M =
[[ 276  158  677  564 -257  -38  122  270   95  169  293  702]
 [ 297  167  669  600 -445   21  186  477 -123  130  442  747]
 [  19  333  686  510   -8  232  205  276  179   42  176  460]
 [ 331   37  258  754 -603  221  278  641 -370  519  607  745]
 [ 123  129   76  550  -18  546  287  487  -63  589  436  369]
 [ 269   77  518  735 -586  109  196  542 -266  329  508  796]
 [ 198    0  121  667 -355  481  236  646 -316  644  612  581]]
The entry directly above 518 is 76
The entry in the top-right corner?
A: 702
The first entry in reading order is 276
The bottom-left entry?
A: 198
The entry directly above 129: 37
The 3rd entry from the end, reading row by row -> 644
The entry directly below -38: 21
The last entry, reading row by row?
A: 581
The largest entry -> 796
The 3rd entry, reading row by row?
A: 677
The entry directly below 542 -> 646
The entry just left of the largest entry is 508
The bottom entry of the column that holds the smallest entry is -355
The 3rd largest entry?
A: 747
The entry just left of -445?
A: 600
The entry directly above the largest entry is 369
The second largest entry?
A: 754
The entry just right of -63 -> 589
The entry just left of 702?
A: 293
The entry just left of 546 is -18
The smallest entry is -603
The entry just right of -266?
A: 329
The entry directly above the smallest entry -> -8
The entry directly above 607 -> 176
The first entry in the row that holds the smallest entry?
A: 331
The entry just right of 677?
A: 564
The last entry in the row that holds the smallest entry -> 745
The entry directly below 669 is 686
The entry directly above 686?
A: 669
The largest entry in the last row is 667

Questions about the array below. Rows and columns are numbered from 0.
1) Give the entry in row 1 and column 0.
2) Give the entry at row 0, column 0.
3) Give the entry at row 0, column 2.
4) Give the entry at row 2, column 2.
5) Give the entry at row 2, column 0.
6) Give the entry directly below -10.
7) Give the bottom entry of the column that holds the largest entry.
8) Give the entry directly above the largest entry.
[[-11  22  19  -7 -10  -7  -4  40  -6   3 -38   1 -23 -21]
 [ -4 -20   9  -7  -7 -20  22 -22 -24 -12   9  12 -25   2]
 [  6   6 -21 -30   1 -16  10 -45  12  -1 -20 -27  21  13]
 [-69 -39  35   8  13 -17  19 -54  16 -11  -3   1  60 -26]]
1) -4
2) -11
3) 19
4) -21
5) 6
6) -7
7) 60
8) 21

Questions about the row below.
1) Report the entry just right of -1.78.
2) Report the entry just right of the smallest entry.
3) Report the entry just right of -11.23.
4) Report the entry just left of 3.22.
-1.78,-11.23,12.74,-12.21,-20.18,1.82,9.31,3.22,21.36
1) -11.23
2) 1.82
3) 12.74
4) 9.31

grid =
[[ -3  -9 -48   6 -54  -9 -38  15 -35  47   6  56  36   3]
 [ -3 -55   3   5  -1 -54 -44  67 -50  -4   5  14  48   4]
 [ 49   6 -22 -60 -21   6  24  -9  24  22 -61   1 -39 -57]]
Counting starts at 0.
Read off the entry at row 1, column 0.
A: -3
The entry in row 0 and column 2 is -48
Read off the entry in row 0 and column 0.
A: -3
Read off the entry just right of 22.
A: -61
Read off the entry in row 2 and column 0.
A: 49
Read off the entry in the top-right corner.
A: 3
Read off the entry just left of the smallest entry.
A: 22
Read off the entry in row 2 and column 1.
A: 6
The entry at row 2, column 2 is -22
Read off the entry just left of -4.
A: -50
The entry in row 0 and column 1: -9
Read off the entry just right of -61.
A: 1

[[3, 6, 4, 3, 5, 3, 2, 5, 3, 6, 4], [3, 5, 4, 5, 5, 2, 3, 3, 2, 4, 6], [3, 3, 3, 4, 3, 5, 7, 3, 4, 3, 2], [4, 4, 5, 5, 2, 4, 2, 1, 3, 2, 3], [3, 5, 4, 5, 6, 2, 2, 4, 2, 5, 5], [3, 1, 3, 4, 3, 2, 6, 5, 3, 2, 3]]
Report the entry just right of the largest entry.
Answer: 3
Report the fourth entry in reading order.
Answer: 3
Report the first entry in reading order.
Answer: 3
Report the entry just left of the largest entry.
Answer: 5
The largest entry is 7
